Below is a small trained network, with its code and all its weights. Each question gives an input and a class and asks what happens when units are switched off, that is, made to give their printed mean instead of their output.

import numpy as np


def w(rows, s, z=0):
    codes = np.array(rows[::2]) - 128.0
    scale = np.full(codes.shape[1], s)
    scale[-1] = z or s
    return codes * scale


def norm(h):
    return h / np.sqrt((h * h).mean(-1, keepdims=True) + 1e-5)


def f(y):
    return np.maximum(y, 0)


def log_softmax(a):
    a = a - a.max(-1, keepdims=True)
    return a - np.log(np.exp(a).sum(-1, keepdims=True))


def net(x, mask):
    res = np.array(x, float).reshape(1, 6) / 4 @ E
    u = 0
    for l in range(2):
        y = f(norm(res) @ A[l][:, :-1].T + A[l][:, -1])
        res = res + np.where(mask[u : u + 5], y, B[l][:, -1]) @ B[l][:, :-1]
        u += 5
    return log_softmax(norm(res)[-1] @ U[:, :-1].T + U[:, -1])


A, B = {}, {}
E = w([
[181,195,126,106,140,88,78,152,147,2],'x0',
[135,118,172,86,84,179,204,174,104,159],'x1',
[114,112,97,168,111,147,70,151,160,116],'x2',
[111,101,156,131,126,163,105,117,90,137],'x3',
[146,78,129,162,155,99,174,181,80,98],'x4',
[109,205,67,117,74,145,116,174,151,92],'x5',
],0.0084)
A[0] = w([
[192,124,190,21,225,98,175,56,51,126,145],'0.n1',
[92,87,176,150,161,113,54,103,79,144,4],'0.n2',
[141,8,156,216,139,158,129,140,101,142,98],'0.n3',
[168,250,142,77,133,120,10,106,179,37,124],'0.n4',
[41,170,72,206,125,73,3,58,150,204,8],'0.n5',
],0.0058,0.0037)
B[0] = w([
[53,31,118,142,145,85,181,192,138,153,221],'0.n1',
[44,153,103,173,73,149,81,166,158,249,153],'0.n2',
[63,93,151,88,228,17,117,120,15,203,204],'0.n3',
[165,180,179,95,133,90,72,1,103,91,254],'0.n4',
[104,147,25,122,72,178,209,183,167,96,208],'0.n5',
],0.0074,0.0064)
A[1] = w([
[112,113,51,166,218,36,118,171,148,3,114],'1.n1',
[86,124,68,217,150,148,34,70,180,181,99],'1.n2',
[172,89,125,171,224,134,26,98,148,133,29],'1.n3',
[113,184,80,77,69,248,191,142,173,173,3],'1.n4',
[106,133,239,122,112,127,77,81,126,150,56],'1.n5',
],0.0064,0.0016)
B[1] = w([
[228,149,209,170,55,205,133,114,219,125,241],'1.n1',
[57,171,62,81,152,188,183,194,114,150,219],'1.n2',
[118,122,25,62,75,157,116,67,21,150,166],'1.n3',
[96,105,2,222,142,221,73,98,96,165,253],'1.n4',
[114,160,163,112,196,31,89,134,133,149,183],'1.n5',
],0.0079,0.0049)
U = w([
[176,246,153,108,105,126,49,66,162,72,100],'0',
[172,127,176,171,111,138,185,185,175,116,4],'1',
[64,159,21,139,118,209,128,135,116,174,234],'2',
[59,72,147,101,197,77,169,167,70,197,206],'3',
],0.013,0.0015)

Each question gives the input, the list of numbers given to net, and the class t.
The units are the neurons (one row each of A and B). Each row of codes is followed by its name. A weight is (code - 128) times the scale printed after its matrix; where a second scale follows, it is the last column's (A, B and U).
mask holds one flag per neuron, layer by layer. A switched-off neuron (its flag False) gives its mean, the last column of its row in B, instead of its output. The means were averaged over made-up inputs and are rounded, as every weight is.
A unit's drop is (log p(t) with every unit on - log p(t) with that unit switched off) / (log p(t) with every unit on - log p(t) with every unit switched off).
The circuit of an input: a set's keep is (log p(t) with only the set's units on - log p(t) with every unit switched off) / (log p(t) with every unit on - log p(t) with every unit switched off). Starting from all 10 units, units are removed one at a time, each time the one whose removal leaves the highest keep (on an exact tie, the one counted first), for as long as the keep stays at least 0.8.
units of the circuit, in order: the units of the circuit, biggest drop first
top k neurons: the k neurons with the biggest drops, biggest first
k most important neurons of layer l: the k neurons of layer l with the biggest drops, biggest first
drop of u: that unit's drop, to one decimal
input [-3,-7,-7,-2,6,7], class 1: top 2 neurons => (0.n4, 1.n1)
input [2,-3,-3,1,3,0], class 0: units of the circuit, in order => (1.n1)
input [-8,1,-2,7,0,3], class 3: top 3 neurons => (0.n3, 0.n5, 1.n4)
input [1,6,2,-8,-6,5], class 0: top 4 neurons => (0.n4, 0.n5, 0.n1, 1.n2)
input [1,-7,-3,-2,7,-3], class 1: top 2 neurons => (1.n1, 0.n4)
input [0,-1,6,-3,4,0], class 1: top 3 neurons => (1.n1, 0.n4, 1.n4)
input [1,7,-1,-8,-7,5], class 0: 2 most important neurons of layer 1 => (1.n2, 1.n3)
input [2,1,-6,-2,8,3], class 1: drop of 1.n1 => 0.2
input [1,-5,8,-2,-1,7], class 0: drop of 1.n4 => 0.1
input [5,5,6,8,-2,8], class 0: drop of 0.n4 => 0.3
